Each row has a hidden value; after the row comes its band, the name of the range that the value falls in. Each part has its own.
[ -75 -161  212   11  -96  -86   36  183 -100   13 -183  165   42  209
   52   41  -28  -59  233  -35  -51  -80  322 -180  -45   -3   66   13
   55  155    0 -183  -18  115 -152 -120  111 -187  -39  122  161  -76
 -126  119  -75  121]  V
[ -19    0   22 -193  224 -151  268  150 -267  501   18 -172 -105 -122
  247 -211   27  104  141  118  -89 -175   -8  -93  213  205 -140  -68
   52  134  155   65  291  295 -162 -167   -9 -213 -258   -2 -128  -63
  118  355  309  143]  B
[  99  -31  -78   46  140  -89   66  212  -81  214 -317  -92   19 -178
  133 -204 -145  -53  -27  -93   65   89  151    2 -214  -11  -12   21
   95  -21  116 -232   29  233 -107  -17   94 -121 -317  -65 -127   -6
  109  224  135  -65]  V
[ 312   22 -364   -4  302  136  184    4 -327  235  208 -494 -456 -336
  172  -69  -13  134 -217 -138   17 -261 -456  128  103  152  -51 -347
  115  -68  231  201  156 -210  -66  -33   33   34 -315 -134 -442    4
  143  123  341 -348]  V
[  -9  411 -324  -75   86 -185 -168  281   90   -3 -577  191   87 -163
   27 -296 -136 -641  -63  332  124  512   51   69 -180   32  -36  236
 -125 -186 -113 -250  194  381 -127 -230   40 -371 -298  182  -20  -80
  377  350   92  286]  S
[  94   89 -178  -69 -193 -111   91  243  -95  103  -43  -62 -152  130
   95  -63 -142   10   82  -18  -11 -149  156 -245 -171   18  -89  -24
    7   -8   40 -107  218 -178 -255 -336   97 -250 -346  166  140 -159
  -66  144   70   22]  V
[  65 -260   91  -87  173  170  152 -131    1   18  -13  -91 -107  -55
   62  249   90   50   45 -102   53  -18 -304  258  157  -33   36 -170
  266  119  148  116  -75 -104   89  109 -128  -12  170  135 -353   21
  -83   17   55 -122]  V
[  30  403 -437  -61   74  -89 -176  291   -1 -129 -319   70 -151   67
  -81 -225  -22 -429 -166  234   -1  186  -48  -30  -89   72   92   11
 -195 -180  -87  -72  148  -24 -309 -244  183 -194 -278   81  111  -42
  408  280   34  128]  M
[ -88 -438  226  103  -98   17   80 -182 -139  -17 -147   22  132  110
   65   70  -21  500  254 -223  -31 -146  555 -155   -7 -198   65   64
  172  133   16 -109 -155 -112  -30  171  109  105   47  -24  153    3
 -349  -54 -204  -41]  Z
[ 248  -34 -360  -41   68  182  171    0   57   47   -7 -313 -187  -59
  -39   65  -80  130 -256 -232  195  -44 -239  157 -166  -79   -5 -148
  134 -116   70   60   37 -378  -32  -26   55   67 -163   59 -228  -57
   80  116   63 -308]  V
[  27 -171   50  -52   61  109  -28 -160 -145  -38 -140  -78  -36 -135
   96  124  -81  229  203   11  -89  -44   -9  192  102 -112   29  -28
  219   76  114  -14  -70 -121   -9  158  -17  -46  135  104 -188  -79
 -237  -78 -110  -33]  S
[ -18 -164   47 -169  -10   -2  170 -129    0  142  120 -291   -5   87
   93   82  -74  446  106 -129   51 -147   59  -25  -79    2  -76  -53
  131   38   43  157  147 -222  -91  -40   19    4   -5   47   63  -40
 -130   44  113  -75]  S
[  32 -246  146 -102  446  -39   22   28  -81  226  -83 -189 -168 -125
  167  -34   92    9   -5   -7 -147   -1 -355  188  249  141  -55 -209
  281   95  306   53  -38  241 -132  210 -121  -54   -7  -69 -427  256
   56   55  321   15]  Y
[ 152 -357  -52   75   99  231  338 -137 -179  167   30 -276 -149  -81
   99  173   24  578   93 -375   82 -322   66  161  -23 -199  156 -305
  259  184  224  104 -168 -398    2   76   63  222  -57  -84 -140 -139
 -117   15  -66 -465]  T
[ -48 -272   17   42  -92 -195 -217 -146  -22 -102   51 -235 -208  136
   38   21 -104  198  104 -112    3   27  229 -288   14   43 -188 -152
   73  -86 -114   71   -9  -73 -131 -138  102   21  -98  -29  175   73
 -220 -147  203   89]  Y
[ -41   38  103 -115  236  -26  119  295  121   85 -253   89  104  171
   14  -23   74 -283  -60   -2   51  103 -119  125 -163   98  170  -13
   45   81  112  -84   49  185 -198   -7   24 -163  -40   60  -28  113
  306  288  113   15]  V
[  40 -203 -129  -26   -6   16 -145 -274 -115  -94 -103 -149 -208 -209
   77   68  -70  186  126   36  -24   74   19   38  251 -110 -165  -90
  186  -61   -9   66  -76 -124   72   12  -25  -11   27   86 -217  -67
 -256 -105   17   58]  Z
[  37   74 -279 -225   35 -113  -13  169 -148  226  -25 -306 -331   77
   79 -118 -103  352  149   97 -197 -263   20  -72  124   17 -101 -301
   61   34  156  111   84 -264 -427 -303  157  -93 -234   19  121 -222
   26  101  112   28]  Z
[   6  -43   20   -1  -64   73  -37  -44 -111 -130 -304  186  102 -106
   58   51  -72 -138  141   93   15  121  154   64   27 -104   23  199
   95    2  -34 -184    3   55   70   72   -2 -201   61  216 -124  -82
 -178   64 -183  126]  F
[ 192 -537   68   65  189  221  244 -294  398  -18  -68  -75    7  -58
  -69  355   88 -128 -269 -387  340  367 -499  355  -63 -175  -56   18
  436    9   85  -20 -125  -64  354  357 -338  125  148  249 -679  269
 -115  -26  102 -235]  S
[  41 -380   41  -66   -4  -32  149 -213  188  104   22 -203  -14   16
   32  100  -35  260  -54 -235  157  113  -15  -44  -33  -86 -201   36
  245  -25    2   33   44  -74  107   78 -109   52  -39  103 -220  114
 -188   38  151  -27]  M
[  97 -398   40  153  163  140  103  -91  -11  -12   73 -251 -192  144
  -72  213   42  237  -48 -384   92 -125  -84  102  -72  -57  182 -326
  182  112   68   86 -204 -235  -65  120  108  260   44  -86  -79   55
  -13  -55   26 -352]  F
[ 159  213 -193  -97  226   -7  229  333 -457  331    0  -61 -301 -226
  239 -218   75 -257  -27  161 -123 -285 -219  -66  251  259  -29 -144
  -27   63  209   -7  281  185 -164 -219   49 -316 -369   19 -294  -80
  219  400  254   39]  T
[  19   40  -47  113  331   47  -77  -37 -421   33 -150 -198  -62 -311
  148 -188  -40  111   40   19  -77  -85   97  116   29  105  191  -88
  -32  -16   67   17   -5  157  -92  181  215   56  -90 -281  -75   34
  161  106   74 -139]  S
[ -46   44   70 -193  295    6  197  263 -303  331  -59  -30 -110   48
  110  -94  114  -10  151  164 -193 -281  -98   68  286  191  111 -172
   21  222  180   55  111  191 -275  -79   99 -177  -24   23  -65 -105
  198  339   78  108]  S
[  70 -314  -19   50  140  -49   64 -111   79   85   45 -228 -218   18
   25   90   21   84  -43 -213   88   81 -166   11    7   -2  -58 -198
  187   36   52   81  -19  -41  -16    7  -55   93 -107    6 -206  108
   -3    7  227 -126]  E
[ 295 -272 -339  -96   66  205   61 -210  266  -43  181 -550 -378  -39
 -115  287 -109  240 -314 -356  257   38 -540  252  -77 -100 -166 -357
  300 -161   46  233  -88 -531   80  -11  -42  196   16  101 -411  -13
  -75  -93  194 -363]  V
[ 107  -78 -152   63   54  -56 -147   70   82  -61 -309    9 -156  -56
    4   21 -119 -206   31   -3  -13  247 -117  123  -92 -118   -3  -48
  175  -15   82 -188  -72   -1 -119   -7  -40 -113 -144  162 -209  -11
  -20  -28   14   -4]  B
[  40  -93  -60  -58  -11  116  -76  -42 -357  -54  -78 -141 -220 -142
   74   65  -86  263  222   38 -123 -272  133   38  237  -46   34 -224
   86   61   33   44 -134 -161  -56  -72  208  -43   84   -6  -44 -268
 -190   22 -131  -25]  T
[   0 -322   54  154  -28  -99   20    0  185  -80   -1  -65  -48  308
 -128   61   10  -46 -147 -320  175  125  139 -234 -227    5   27  -23
   32  -29 -151  -70  -20  -14  -65   -9  108  116 -125    2   99  185
   26   75  102  -62]  E
[ -25 -362   59  -60   66  -64 -125 -297  116  -92  205 -419 -201   85
  -33  137  -47  341  -59 -216   73   33  -93  -76   38   59 -155 -208
  144  -94  -97  243  -37 -157    6   50   59  191  101  -90  -55  157
 -139 -115  252  -50]  M
[-322 -103  406  108  -38 -250 -389 -203 -367 -229 -311   93  240 -140
  250 -153 -166  309  545  174 -241   57  759 -203  -60   -5  115  205
  -46   53  -87 -132  -44  303 -114  155  210  -89   80 -215  393   39
 -276 -154  -90  230]  E
[   7 -214  215  139  123  -68 -124  128  -22  -81 -140  -62   59  154
  -13  -32 -108  -30  -45 -208  -52   22  121  -78 -283   67  139   40
   79    2   34 -220  -57  138 -196  235  168   10  -44 -105   27  238
  -30   -2   43  -60]  S
[  87  -56  -93   98    7   73   40 -132  211 -226 -285   51  169 -142
   31   58  -45 -207 -194 -179  333  389    2  123 -370 -132   53  219
   97 -174  -64 -117   33  -42  210  128  -84  -36 -101   85 -190  173
   64   77   43 -159]  T
[ -99 -305  143   -3  -85 -132  -25 -200  -12   44    7 -267   30   33
   69   35 -154  387  183 -182  137   25  396 -180 -113  -19 -126  -54
   77   -9 -150   65   -4   29   18  -94  138   69   -8  -70  207  -65
 -198  -11  125    6]  F
[-171  -76  268 -106  377   95  -66 -134 -213  -76   -6 -176   23   -8
   82   84  108  220  162   51 -112 -129  -82  251  134  160  274 -205
   31  121   76  260  -74   49 -123  217  137   94  325 -205   44   97
  141   25   69  -75]  F
[ 145 -112  -69  -33  193   71  -30  -13   27  -31 -106 -119  -82 -112
    6   -2  -42 -106 -212  -67  -10  107 -315  137  -10   26  -39   61
  179  -99  102  -90   38   10   -9  257  -44  -50  -29   65 -426  209
  -11   67   93  -29]  E
[ 175  -21 -148 -257    9  -12  364   68  147  308 -109   55  -12 -122
  194  -13   13 -129  -86   59   43  118 -360   63   44  -51 -288  254
  293    2  257 -119  360  -33   33  -13 -381 -365 -274  422 -549   85
 -104  244  178  124]  M
[   5 -346  169  125  282   76  -54  -80  175 -193 -144   23  -12  123
 -107  153  143 -184 -184 -224   74  219 -227  162  -39   -6  185  -64
  174   24   34  -37 -198   73   22  338  -24  148  151  -30 -265  348
   99    2   52 -115]  M
[  83   57 -139 -140   60 -103   22  275   43  173 -177  -65 -150   57
   38  -60 -102 -208    5   68  -18   60 -142   11  -44   56  -97  -80
   94    9   93 -110  116   75 -231 -210   12 -249 -205  185 -110  -88
   90  193  148  103]  F
[-178   61  103  -75  -86 -264 -216  156  -56  -78 -344  211   79  122
  102 -148  -83 -135  269  233 -159  136  375 -220  -28   20  -31  162
  -29   12  -37 -195   87  212 -258 -142   82 -296 -114  112  245    1
  -59   87   -7  353]  Z
[ 166 -664  215   75   98  205  269 -386 -103  102  483 -590 -184   78
   71  305  -32  868  -43 -605   23 -441 -139   10  -78  -37   -1 -264
  365  104  195  230  -60 -508   28  373   11  379   98 -159 -230  204
 -415 -245  127 -498]  S
[ 280   77 -383 -199 -134 -167  123  216  216  240 -131  -94 -171  -73
  136 -153 -199 -214 -224   25   41  187 -292 -144 -157  -28 -453  225
  234 -205  181 -243  390  -95 -134 -178 -255 -409 -529  392 -432   90
 -131  162  285  157]  Z
[-152  274   32 -211  234  -45 -315  273   55 -250 -329  239   -4  192
 -134  -33   75 -644  -32  394 -142  241 -270  158  149  212  167   34
 -118  -37  -93  -48   29  286 -252  -15  115 -284  227  167   -6   77
  336  236  -18  382]  B
[  80 -359  -47  175 -149  -40  -64   54  184  -90 -272  -68  -73  154
 -114  117 -175   81   28 -348  190  142  315  -76 -298 -239   24 -146
  167    8  -79 -219 -280 -113  -50 -106  169   94 -116   46   92 -115
 -130  -24  -90 -160]  T
[  81  -17 -145 -139 -156 -118   55   73  -14  121   12  -90 -179   64
   81   -1 -129   -4   82   52  -24  -26  -30 -174   13   18 -232   30
   99  -21   13  -50  244 -107 -137 -243  -47 -255 -221  275  -71 -109
 -169   92  116  153]  B
[ -78  -53   -1  -47 -103  -70 -135    9  -23 -127 -124  -65  -70  140
   -9   72 -105   76  190    6   24   13  237  -81  -66  -24   25 -118
    1    7 -112   21  -42  -97 -144 -207  171  -67   23   63  249 -159
  -65    8  -26   57]  V
[ 108   -8 -300  153 -104 -120 -330 -101  324 -348 -385  -49   31  -95
  -83  -78 -254 -229 -241 -117  228  571   84  -18 -463 -179  -95  240
   61 -352 -168 -249   -6  -70   26   77   22  -19 -237   76  -84  181
   -5  -80   47  -22]  M
[-151  -46   75  -30    0 -100 -217  -35   68 -208 -356  100  165  116
   18  -39  -63    9  129   74  -11  213  314  -24 -123  -67   54  132
   36  -63  -60 -101  -51   39 -156   61   81  -90   49   39  214   95
  -40  -18  -59  158]  Y

[  31  -78  242   96 -180  395 -195 -197 -202  -21   25  -29   -9   58
  141   38   -2  175   61  -57  192  -17 -111   -9   24    0 -175  -88
   66  331  113  186  225   75 -179 -177  244  -12   31  157  -58   13
 -351  -11  -49   72]  [6]
[  26  108  121  127 -292  224 -355  -92  -53   96   65 -152 -102 -101
   92  120 -149  192 -119 -146  251  104  161   74 -147   65  -60   17
  100  148  -71   36   97  -14 -126 -161  260 -143  -66  -16  -77 -206
    2  -51   22   65]  [1]
[  94 -138  308 -143  -14  159  191 -313 -237 -177   64   51  174  104
   53 -165 -121  -25  358  178  -34  -23 -129   40  216  275 -172  -99
  -75  234   11   88  104   70 -240 -171  340  152  181 -101    1   84
 -385  136   36  -74]  [1]
[ -93  216  102   43 -142  -54 -190  365   43  247   73 -212 -241 -259
  144  251  -83  133 -283 -301   45 -188  326  -80 -392 -212   80   72
  -80  -84 -246   62  -68  -73  243   16 -275 -121 -286   93   61   33
  145 -179 -101  128]  [15]
[  37  196  161  134 -285  213 -272  147  -80  173  131 -217  -36 -228
   -3   21  -88  335  -88 -216  247  174  192   48 -280  -31 -167 -118
   52  383  -31  178 -110   40 -158 -217  199   17   82  263 -311    6
   -2 -158   35  138]  [18]
[-160  -94  175  -38  174    6  199  132  -68  -66  121  -38  -36  110
  -73  -81 -233  -58  334   25 -203 -100  150  137  -44  169   56   54
 -162   93   -3  -26  -17  110   -7   40 -196  152   24   -1  -71  145
  111  -34  114 -126]  [7]
[-155  -51    5 -110   72   80  117  145  -22  132  -20   25  180    5
  -41  -79  -40  -45   63   36    7   72   42  -86  -54 -183 -147    7
   10  107  -69  -98   17   -9  -14    4 -121   10  -12  118  -10  -97
   17  -54   25  104]  [21]
[ 210  285  -60  -58    9   -1   29  -92  -81  -24  223 -109 -174  -91
  -30   -1  -50   93 -129    1   83 -150  156  180  -31  218   24  154
   78 -177  105   68    0   53 -256  -44  -19  -53  -36  105  -75  -17
   71   27   -6  -36]  [7]
[ -12  160   48   36 -183   80 -259  206    9  176   80 -189  -79 -181
   39  180   -4  140 -252 -248  176  -69  135  -37 -307 -144  -87  -14
   44   82  -65  123  -33   -6  144  -56  -88  -99  -51  219  -79  -35
  104 -190  -73  113]  [18]
[-249  102   85   61  258   70  163   59 -109   42   81  -63 -193   68
  151  -28   71  -57   -8   87 -142 -110  129  -38  -67   22   33   59
  -50 -210 -165 -109    2  -37   -7   24 -368  141 -288  135  236  131
   83  139  112    9]  [14]
[ 463  240  -13  -98 -280  163 -102   14  -17  106  188  -56  -32 -269
  -57  168  -41  141 -149  -12  232   20   59  -26 -214    6  -67  130
   75   90  -67  104  106   81 -111   32  172 -140   31  160 -101    2
  -48  -27  -53  233]  [24]
[-364  -80  199   -1  274  139  161  113  -77   86   28 -116  -41  207
   76  -59  -96 -178  235   69 -191 -212   -7   68  -77    9   12  -60
  -65   -9  -63  -15   50  104   68   46 -482  110 -129  125  234  181
   87   19   54 -138]  [1]
[ 137  176   85 -129   74  -79  127   57  -47   -9  201 -122 -120  -88
   -7   35 -190  -26   96   13  -69 -242  145  182 -130  220   62  105
  -65  -69  -35   87   -9  108 -113   39 -170  -12   19   29    0  105
  121   -6   18 -109]  [18]
[  54   15   95 -174   -1   19  147 -211 -119  -98   96  -98  143  147
  -80 -147 -115  -61  163   54  -10 -137 -149  216  148  224 -138  -45
   98   15  190  118   25  100 -164 -118  100   30  194  -16  -45  -40
 -100   31 -104 -182]  [1]
[ 160   36   50 -147 -161    1  -62 -139  -53  -85   24 -178  -17  134
  -25  179 -132  -17  -44 -183   13 -279 -342  177  -50   31 -105   10
  237  -85  165  241  157  101   86  -23   -3 -211  148   -6  -41  -88
   62   26 -256 -183]  [18]
[  24  -12  150 -135   76   89  171 -241 -205 -143   46  -94   49  186
  -36  -98  -74  -25  135   30  -78 -135 -280   89  118  164 -167 -117
  127  -22  118  158   17   81 -135 -154   46   47  164   60  -55  102
  -75  160  -24 -186]  [7]
[ -48  -97 -106 -176  -43  133  -73   12  -17  105  -44   55  270  -44
 -214  -65  -55    0 -152  -51  192  178   59 -201    8 -169 -210  -28
   80   73   25 -103  -51  -58   26 -125  157 -122  106   98 -218 -218
   43 -151   76  136]  [24]
[ 266   27  146 -330 -124 -204  126   43   -2  -46  120 -108  142 -134
 -185   22 -482  -37  257  -68  -66 -115   66  190 -111  240  -26   26
  -66  123  -73  118  -75  112  -68  -36  177 -128  313 -234 -241  -35
  141  -74   -5 -180]  [1]
[-113   71  -35   -8   85  171  -73   34 -122  128  -56   12  -76 -104
   98   88  127   90 -332  -76  109   47   51 -333 -121 -274 -143  -14
   84 -123 -188  -64   -5 -143   13 -110 -100  -94 -208  233   17  -36
   38   60  117  200]  [14]
[ 119 -105    5 -355   87  -26  110 -329 -110 -145   22   24  193  100
 -166  -66 -173 -204   -1   74   16 -176 -118  -28  209  232 -106  -19
   49 -213   75    4    6    9  -15 -132  172 -138  191 -166  -22  -90
  -20   33   33 -186]  [21]
[ 276   90  -27  -29 -216   98  -92 -107  -59  -93  172  -24  -67   -5
  -50   74  -24  153  -61 -102  165 -149   29  190   43   99  -29  195
   89   54  303  148  190   97 -139   -3  181  -90   50   80 -168 -120
 -168 -108 -209   45]  [14]
[ -96  104  198  -80  -15  -97   71  359   15  167   96 -148   12 -184
  100   77  -87  -12   77  -92  -79 -148  178   -9 -309  -86  -46  -25
 -168  141 -245   71  -85   19  172   52 -268   85  -40  106   82  126
   55 -135  -50   57]  [6]
[ 141   50  122 -236  -20 -236  166   98  -25  -77  179  -90  -26 -101
 -168   -5 -350  -19  131 -106 -135 -217  258  137  -53  247  109  106
 -176  -86  -19   63 -144   54   51  -18   27  -12   91 -191 -179   83
  102 -119  -24 -142]  [15]
[ -72  263  -28   40 -191   48 -201  191    9  261   81 -177   79 -286
  -36  -48  -15  219 -258 -143  257  287  304  -44 -255 -113 -196  -62
   86  155 -167  -43 -218 -104 -108 -198  139  -16   -5  193 -208 -211
  154 -143   81  195]  [1]
[ 143  174  174  102 -119   67   85   29  -70  -82  301 -152 -201   34
   -6  -22 -101  121  223    0  -57 -141  163  355  -59  311  105  160
  -67   92  151  126   72  176 -136   55  -22  185  -34   65  -50  159
  -76  -18 -113  -41]  [14]
[ 264  -82  207 -271 -193   72   33 -205  -96 -106  107  -69  181   46
 -106   16 -148  -85  127  -14   52 -255 -183   68   85  208 -115  -69
  -23   93  142  228   81  131   85  -83  230  -37  248  -77  -26  101
 -274  -80 -189 -102]  [24]
[ -87  -51  237 -173 -224  -37 -154  130  -68  118   30  -82  276 -224
   29  -98 -133  150  -11 -234  212 -128  261  -22  -25  -59 -221 -176
 -179  410   88  208 -136  -36  -17 -280  268   -2  199   22 -216  -90
 -367 -410 -159   30]  [6]
[  12  233  -74 -136  -92 -192  -24  392   68  218   98 -148  -29 -284
  -70  107  -30  102 -317 -266   60 -134  291  -81 -290 -236  -22   81
  -36 -109  -90   52 -194  -70  200    5 -213  -96  -97  164 -125  -36
  166 -253 -144  144]  [15]
[ 300    5  124 -132 -166   80  133 -223  -99 -146  159   28  144   -9
 -119  -85 -170    9  256  164   28  164  -15  107   86  321 -103   72
   -4  148  -42  -27   67   71 -190  -55  425   89  192 -143 -123  -53
 -114  125   62   25]  [21]
[-211 -130  200 -223   30 -198  328  256  -52   -3  -24  -21  327   29
  -27 -159  -33  -57  257  -55 -200  -39  -70  -46  -12 -143 -243 -128
 -134  227  -68   47 -147  -33  196  -42  -58  238  177   17  -66   47
 -140  -94 -146   -5]  [7]
[-263 -295  314 -193   -3   72  -46   94 -134   44 -123   -9  274  -22
   36  -18 -115  -31   77 -176   10 -121  -29 -275  -36 -174 -250 -284
 -174  308  -96  138  -87  -51  243 -225   71   22  163   33  -84   87
 -237 -217    0  -17]  [18]
[ 139   82   11 -139 -221   45  -82   24  -37   93   17  -81  181 -140
  -81   24  -96  122  -89 -121  176  118  -45  -28 -117 -106 -236  -50
  142  182  -29   87  -26  -10  -75 -134  235 -121  174   84 -222 -183
    4  -70  -63   94]  [1]
[   7  120   85  -76  186  182  279  -51 -126   46  131  -98  -25  119
  -56 -133  -75  -77  198  202 -111  -51 -100  108  -22  125  -43  -12
   79  -52  -19   10   24  146 -221   15 -246  100  -16  182   86  206
   67  193   90  -62]  [24]
[-113   83    4  160  -76  308 -299   21  -63  145  104  -39  -64 -113
   72   38  179  130 -278  -62  294   76  272 -128 -112  -64  -93   22
   -4   93    3  -38   39  -45   -9 -111   25   19 -177  290    3  -78
  -86 -172   74  234]  [6]
[-180  138   93  100  243  112  149   94  -88   58  116  -88 -235   59
  160   24   26  -52   74  112 -144 -102   94   44 -153   49   54   91
  -23 -134 -181  -82   67   37  -61   93 -422  124 -262  175  236  148
  160  166  131    4]  [18]
[  46   37  264   46 -346  235 -103    9  -92   74  144 -150  186  -30
    0 -114   21  181  144  -68  190   55    4  144  -31   55 -222 -140
   -8  467  160  219   17  112  -74 -164  283  181  165  175 -123   43
 -385 -182 -207  106]  [21]
[ 222  111   74  -95  -46  -26   41  -77  -73  -99  161  -72 -188  -34
  -13  118 -213   33   30  -49  -41 -209   86  137  -55  214   95  170
  -11 -135    2   74   88   70  -76   22   17  -97  -29  -89  -47   33
   62   50  -22  -83]  [14]
[  97    5  302  168 -266  432  -67 -112 -241  -38  117  -84  -12   64
   87  -10  245  241   32  -55  124   52 -212  -84  -12  -34 -230 -160
   46  339  114  264  103   87    8 -161  238  254   14  349  -61  284
 -474   37 -156  214]  [15]
[-330  127   77   12  306   22  232  105 -125  118  -12  -74 -130   65
  229  -80   14  -20   36   70 -159 -126   50    2  -64 -127  -46   13
   32 -138 -158  -74   19  -51 -183  -14 -438   65 -262  150  226   34
   66  170   61  -34]  [7]
[  11  205  -39   29 -242   -3 -186  208   23  158   65 -163   -9 -185
  -22   86  -33  230 -226 -248  178  103  144   37 -244 -173 -141   37
  128  115  -19   61  -69  -49   -5  -86   61  -90    2  163 -226 -202
  130 -147  -98  138]  [7]
[-159  121  -32  -56  216   43  123 -113  -72   59   60  -52  -68   80
   67 -104  -86 -101   -2  146  -26  -74  132  104   56  116   15  103
   72 -243  -58 -157   49  -20 -239  -29 -199  -43 -181  -18  184 -135
  120  127  103  -86]  [21]
[  12  253  -62  -86    2   16   36  287   51  262  147 -130   14 -220
  -84   -6  -22   28 -147  -13   86   15  256  -27 -266 -104  -41   56
   -6  -23 -136  -45 -131   17   -6   37 -244  -10  -83  238  -19   22
  186 -121   34  156]  [24]
[ 216 -116  206 -130 -149  299   21 -167 -202  -31   10   85  190  -22
   48  -20  -37  114  161   38  150  -16 -192  -92   76  -58 -250  -83
   26  391   91  196  209   95 -230 -133  309  -26  181  137 -119   36
 -446   -2  -76  124]  [1]
[-278  -30    1  230   98  341  -66  -16 -122   23   58   11  -91  144
    1  -84  181   92  -78   27   72  202  114  -99    8  -52  -84   33
   53   22   38 -150   41  -33  -26  -71  -71  173 -205  281  -26   -9
   17   32  159  164]  [14]
[ -14   66  120 -143  -33 -149  104 -109  -81  -85   38 -131  -23   77
   65   -7 -210   -6   85  -79  -94 -211  -48  207   47  144  -42   38
   66 -112   28   81   33   -5  -90  -86   28  -67   36 -183   13 -119
    2   72 -133 -208]  [7]
[ 306  284   97  -16 -244  174 -111 -137  -98   84  146 -174 -109 -144
   85   95 -103  171  -74  -22  185  -38  -27  138 -139  102  -81   32
  171   66  -36  168  118   79 -290  -93  165 -136    2   87  -20  -34
  -73   94  -76   51]  [21]
[ -16  284  -24   38   28  -45   71  -65  -65   -9  178 -170 -155    2
    9  -82  -47   78  -57   20   -5    5  154  232  -31  222   -2  110
  112 -194    1  -46  -69  -11 -222  -71  -41   60  -91   32  -15  -93
  177  117   34  -73]  [7]
[ -20  159 -114 -142    2  -12  -95  292   70  272   67  -87   50 -257
 -110   58 -119   34 -234 -127  160  -20  304  -87 -266 -187  -48   60
    0   -6 -102  -41 -115  -18   14   -9 -195 -180  -39  186 -124 -119
  238 -237   55  128]  [21]
